What each symbol does to the points:
β: j633->j638, j783->j695, j33->j268, j759->j233, j968->j115, j624->j177, j814->j308, j307->j656, j528->j308, j216->j421, j787->j648, j36->j271, j638->j247, j847->j307, j653->j624, j115->j914, j271->j72, j473->j695, j806->j177, j878->j90, j278->j172, j656->j123, j254->j318, j780->j601, j925->j216, j914->j633, j535->j968, j219->j878, j268->j535, j843->j528, j603->j341, j355->j843, j500->j271, j421->j914, j123->j303, j980->j772, j293->j407, j668->j643, j172->j473, j943->j517, j788->j759, j26->j764, j651->j123, j554->j318, j318->j925, j648->j33, j177->j500, j308->j355, j128->j814, j576->j824, j427->j553, j303->j460, j233->j780, j643->j603, j517->j668, j247->j759, j613->j205, j764->j624, j695->j788, j828->j421, j72->j837, j360->j653, j824->j854, j205->j421, j460->j980, j837->j246, j894->j847, j772->j517, j341->j553, j553->j763, j601->j407, j763->j894, j754->j576, j90->j360, j854->j783, j246->j205, j407->j308, j488->j293
ω: j633->j216, j783->j308, j33->j205, j759->j854, j968->j254, j624->j219, j814->j780, j307->j553, j528->j421, j216->j528, j787->j247, j36->j653, j638->j828, j847->j341, j653->j837, j115->j613, j271->j968, j473->j293, j806->j648, j878->j268, j278->j460, j656->j763, j254->j787, j780->j695, j925->j535, j914->j788, j535->j613, j219->j500, j268->j638, j843->j128, j603->j772, j355->j407, j500->j535, j421->j407, j123->j894, j980->j764, j293->j123, j668->j651, j172->j488, j943->j824, j788->j824, j26->j878, j651->j26, j554->j308, j318->j355, j648->j246, j177->j33, j308->j601, j128->j233, j576->j278, j427->j624, j303->j847, j233->j783, j643->j980, j517->j427, j247->j421, j613->j268, j764->j360, j695->j576, j828->j554, j72->j72, j360->j72, j824->j172, j205->j633, j460->j307, j837->j90, j894->j878, j772->j36, j341->j754, j553->j668, j601->j656, j763->j643, j754->j943, j90->j624, j854->j128, j246->j914, j407->j759, j488->j656

In the rows, 63 means zero.

The rows follow the links: the fewer symbols apart two points are, the more alike their rows tend to be.

Each row is also shifted at random along 6 hidden directions that mean nothing.

Some points, each with a row of numbers:
j554: [81,70,62,59,52,70,59,64,76,57,63,59,55,74,65,68,66,36,81,61,67,59,52,64,54,80,61,56,79,63,69,59,54,64,67,59,54,57,62,60,61,67,70,79,65,53,67,74,63,82,57,56,60,60,56,55,42,60,63,55,53,74,44,65,56]
j603: [117,62,70,44,61,53,67,58,54,68,71,64,61,36,58,64,45,87,58,70,54,67,78,62,74,45,66,73,67,65,61,70,74,72,69,56,57,76,57,73,69,61,50,50,45,79,65,59,62,36,79,50,61,57,69,73,100,71,68,62,62,42,88,60,70]
j759: [74,76,70,79,56,79,69,52,62,65,57,50,67,65,52,63,86,64,70,58,51,72,56,60,76,59,75,70,78,69,64,56,49,51,69,62,45,34,41,74,71,64,66,58,50,72,65,86,63,71,62,54,70,46,23,52,39,73,39,38,58,59,72,45,60]
j128: [89,67,73,69,61,72,61,47,49,77,70,47,64,54,54,69,65,75,64,72,57,67,62,57,79,50,71,67,69,62,63,62,60,60,65,67,62,52,50,72,68,61,64,50,44,75,62,67,66,52,73,61,65,42,60,57,75,68,40,44,58,47,77,49,58]
j806: [105,60,61,55,74,51,55,75,59,69,62,49,53,75,64,63,50,57,68,75,65,61,57,65,60,70,56,60,50,54,67,57,77,76,58,57,77,74,75,51,57,57,76,72,76,50,48,44,72,57,60,66,57,75,88,50,82,54,87,71,69,73,59,66,61]
j943: [62,72,63,61,61,71,60,68,70,63,53,68,64,55,52,59,63,65,67,56,71,66,51,71,44,54,47,53,73,80,67,59,68,59,56,51,72,61,63,63,49,65,72,72,68,57,64,49,62,68,63,56,57,71,76,48,53,59,67,57,74,58,61,63,60]
j293: [76,54,68,62,62,51,75,63,70,60,59,55,59,71,78,58,50,49,55,58,61,51,67,62,66,69,58,56,62,48,55,68,62,69,71,60,64,89,72,51,70,68,57,67,52,59,68,71,58,71,68,59,54,80,60,74,66,60,79,72,70,74,65,67,65]
j624: [61,58,68,53,76,60,70,65,54,67,71,44,51,46,54,67,39,65,63,79,63,74,66,66,65,63,68,63,74,63,49,68,79,74,71,67,59,68,60,64,72,48,56,52,50,65,71,53,86,48,82,60,57,58,75,58,96,57,54,57,59,62,63,64,63]
j460: [49,59,63,53,62,44,61,55,60,62,73,61,73,71,71,53,65,60,51,64,63,60,68,64,66,62,63,57,45,51,60,60,75,79,55,68,74,86,72,58,50,65,64,75,66,71,58,56,58,58,52,69,59,62,74,78,63,54,75,74,62,65,58,68,73]
j427: [37,60,69,48,63,54,74,64,67,60,64,62,55,48,66,63,43,78,56,74,66,63,78,66,66,55,67,62,67,58,51,63,72,78,80,58,52,77,69,61,72,64,49,47,59,67,68,57,62,47,81,51,57,73,76,80,91,67,72,70,61,48,72,67,68]
j854: [7,64,70,59,57,43,70,48,66,84,73,29,66,85,77,61,66,58,51,86,72,58,73,63,72,73,73,55,64,32,55,41,71,87,74,71,62,76,68,58,67,65,62,71,52,64,52,64,58,72,57,57,64,53,70,80,67,56,69,73,49,58,54,64,61]
j847: [89,62,64,63,64,57,61,61,69,49,60,76,73,68,62,48,71,60,62,46,63,63,66,63,66,63,67,64,59,65,69,58,58,50,57,53,66,65,61,62,53,67,72,74,77,61,63,70,54,70,50,69,63,73,53,58,42,59,72,65,63,74,60,57,66]
j488: [41,67,59,63,61,62,53,49,56,60,74,40,76,80,57,56,79,29,69,66,61,67,40,69,58,78,60,45,66,58,57,55,75,84,46,75,75,67,59,58,46,58,82,92,65,73,58,57,81,70,43,74,60,37,64,52,38,42,49,48,51,81,36,65,66]
j553: [59,67,65,56,61,60,62,60,67,51,61,75,69,52,59,52,65,73,64,53,63,65,71,63,66,55,69,63,62,70,63,60,61,60,65,51,58,63,60,65,54,65,65,60,72,70,68,65,55,57,65,63,60,69,62,64,60,65,65,61,62,58,68,57,65]
j764: [86,61,66,59,74,72,75,63,57,56,64,58,55,43,54,67,48,69,63,64,62,71,67,66,69,54,68,72,76,73,53,72,67,59,72,65,51,54,57,66,75,56,51,48,52,69,74,69,77,50,80,59,56,64,57,61,79,60,52,54,61,59,71,66,66]
j308: [54,65,67,66,52,66,65,44,63,67,73,44,61,82,74,70,76,55,61,79,61,51,68,62,77,71,80,61,62,39,59,57,54,82,79,76,44,59,61,61,74,71,55,60,51,76,62,84,56,63,62,58,60,46,49,85,60,71,55,61,42,52,66,61,64]
j925: [84,58,58,60,56,72,60,73,62,63,59,79,55,51,63,70,50,64,73,57,63,55,58,58,49,64,52,59,75,73,68,77,54,49,62,57,68,66,63,66,68,65,59,60,58,53,69,62,64,66,75,63,69,67,73,58,75,68,63,62,67,63,65,66,55]
j878: [68,54,56,62,74,60,70,61,50,60,72,59,59,65,66,60,57,65,51,74,70,60,65,68,64,61,67,60,58,60,50,62,70,63,62,69,66,65,69,54,68,59,58,58,71,67,58,58,71,52,65,74,65,62,76,68,75,55,62,71,59,61,62,74,66]
j633: [96,70,54,50,63,59,69,72,53,76,72,54,58,54,68,66,62,63,61,73,59,68,59,55,67,62,58,67,72,62,59,67,69,61,57,64,59,66,60,64,68,54,61,63,54,69,61,57,70,59,63,56,79,50,60,56,76,63,64,60,66,63,55,73,61]
j26: [69,67,52,59,71,65,64,45,54,54,81,35,67,86,55,54,83,39,62,83,71,71,48,80,63,78,79,52,72,53,50,43,78,81,59,76,56,44,53,56,57,54,72,89,76,79,54,67,88,65,41,74,65,32,56,59,41,40,49,53,31,68,34,75,66]
j360: [112,68,62,71,77,77,60,66,68,54,57,65,64,69,49,66,73,53,70,53,69,76,54,72,62,68,63,78,71,76,71,60,63,49,57,70,56,35,55,63,55,56,66,78,70,54,67,70,70,75,46,67,50,65,44,47,35,50,55,59,56,75,54,65,65]
j968: [110,55,60,64,60,62,58,61,59,63,65,72,64,68,59,65,63,64,67,66,59,63,59,65,55,71,62,65,68,60,74,62,67,59,60,66,69,57,51,71,68,62,61,77,61,58,55,67,70,64,52,69,69,54,59,60,68,65,65,70,51,63,70,61,60]
j643: [76,65,62,43,62,50,61,53,65,60,73,60,67,63,64,55,65,69,57,71,68,64,71,67,68,59,71,61,58,57,61,54,74,78,65,62,59,71,65,62,55,65,62,70,70,75,57,58,60,52,56,61,59,57,73,72,68,57,73,69,51,52,61,68,69]

Start here and follow the symbols in turn, left to right. Where do you end up?
Answer with the point's name.
[78,70,73,43,60,56,74,53,69,52,69,50,63,45,51,59,57,63,69,64,52,80,72,67,73,66,81,69,91,62,57,58,71,74,79,60,37,59,45,75,73,55,56,67,42,77,74,80,77,56,68,47,58,50,36,65,68,59,54,47,44,60,64,55,70]
ω ω β ω ω ω ω => j219
[98,49,62,66,72,64,63,66,50,66,64,65,56,53,55,67,43,74,64,71,58,65,62,63,58,61,61,65,65,64,63,71,71,61,63,64,72,66,57,68,74,55,58,56,56,58,60,58,79,50,75,69,65,61,74,58,95,64,62,65,60,58,79,62,60]
β ω ω β ω ω => j407
[77,61,59,68,59,68,55,54,53,74,71,59,64,78,80,72,69,61,54,72,70,43,66,59,69,57,56,59,36,53,59,70,60,73,59,74,73,76,81,51,58,73,59,55,67,73,57,56,49,56,61,71,59,60,84,79,68,66,63,71,68,51,67,72,66]
β β β β β ω => j601
[83,66,56,55,55,62,70,71,73,60,62,65,51,71,81,67,66,56,62,66,64,48,66,60,67,72,63,66,68,54,60,64,52,66,77,63,42,65,71,56,77,71,50,63,62,62,64,78,50,71,62,50,67,71,47,80,60,73,76,73,61,63,58,74,63]
ω β β β ω ω ω ω => j759
[64,62,74,69,61,61,73,60,63,75,55,49,66,60,65,61,56,67,56,62,62,62,62,62,67,55,56,60,71,59,59,61,64,60,67,60,68,71,60,64,68,65,61,59,44,61,66,63,60,69,72,53,61,66,61,60,67,64,62,58,73,61,75,56,58]
ω ω ω ω β β => j123
[50,57,53,83,73,83,61,57,54,49,57,79,62,67,52,61,77,71,62,64,65,62,56,74,56,57,70,63,52,74,59,66,59,54,60,70,64,35,60,61,67,63,61,57,81,67,59,69,68,54,61,81,65,58,57,65,50,67,47,62,56,58,72,65,65]
ω β β ω ω ω β => j837
[94,63,71,49,61,58,77,68,77,56,54,66,53,48,62,61,46,77,62,60,65,61,72,71,61,56,63,65,78,67,57,61,64,66,81,47,47,66,61,67,74,68,52,58,57,60,69,69,56,60,77,42,54,83,57,68,75,68,79,67,66,52,77,63,63]
β β ω β β β => j668
[86,76,48,68,59,84,52,74,64,59,60,81,61,61,58,67,81,51,75,52,69,61,46,60,50,62,50,62,67,85,73,69,54,41,45,61,67,42,65,63,51,65,77,72,81,59,64,58,59,75,52,67,73,58,62,42,35,62,54,51,71,67,45,69,57]
β β ω β β β ω => j695
[93,64,65,68,55,82,55,60,62,61,63,69,59,64,66,73,67,57,73,60,64,51,56,62,62,60,60,62,62,67,69,72,52,58,64,63,65,59,66,61,60,71,64,58,62,63,68,68,55,62,68,65,58,62,68,61,59,70,55,56,63,57,68,61,58]
ω ω β ω ω ω β => j407
[97,62,59,58,67,59,55,54,53,55,69,75,72,62,63,50,71,69,54,57,66,60,68,63,68,50,64,62,46,66,64,61,67,61,53,59,76,71,70,59,49,64,69,64,79,75,59,54,56,48,58,75,60,62,77,65,62,59,68,65,65,57,67,63,70]
ω ω β β ω => j427
[78,67,61,45,63,56,63,51,59,59,75,52,64,62,60,56,65,66,55,78,67,63,67,70,68,59,71,58,66,59,56,55,78,83,67,62,57,66,61,62,59,62,61,70,68,81,59,59,68,48,61,61,61,50,72,71,72,57,67,63,48,50,60,66,68]
ω β ω β β ω β => j763
[96,68,59,58,57,64,66,63,68,68,68,59,54,74,78,71,66,54,63,69,68,50,66,60,69,69,63,65,64,52,64,63,56,65,71,63,50,64,69,55,71,69,56,64,62,64,63,74,52,68,60,55,64,64,60,73,59,67,71,70,59,60,56,73,60]
ω β ω ω => j824
[57,55,60,65,76,64,69,65,59,62,67,61,57,64,67,71,58,74,52,71,69,65,72,69,70,60,66,74,51,61,54,69,67,65,68,76,58,60,72,58,71,60,47,53,63,64,63,61,66,53,66,66,55,69,65,76,73,60,62,75,62,59,70,74,71]
ω β β β ω β ω => j613
[32,54,65,62,58,42,71,55,75,50,63,68,72,79,80,50,70,59,50,55,60,54,80,62,74,71,77,62,51,43,58,57,55,72,71,63,54,80,70,58,66,72,56,69,69,65,65,80,47,71,54,66,62,78,47,90,50,64,80,82,57,72,61,62,71]
ω β ω ω β => j643
[58,65,68,73,67,72,61,69,73,56,55,74,66,58,52,71,67,61,72,46,60,78,64,63,63,70,66,80,71,74,72,65,55,45,63,68,55,44,52,72,63,57,61,66,58,52,74,74,65,76,54,63,57,66,36,53,41,61,51,59,59,73,62,56,67]
ω β β β β β ω => j788
[65,71,58,56,57,66,67,71,60,69,64,62,55,56,73,70,66,62,65,66,60,62,63,53,68,62,61,68,71,64,61,70,55,57,65,63,48,60,64,64,70,61,58,54,56,67,68,68,59,63,68,54,75,57,50,64,65,73,60,58,69,64,57,69,60]
ω ω β β ω ω => j576
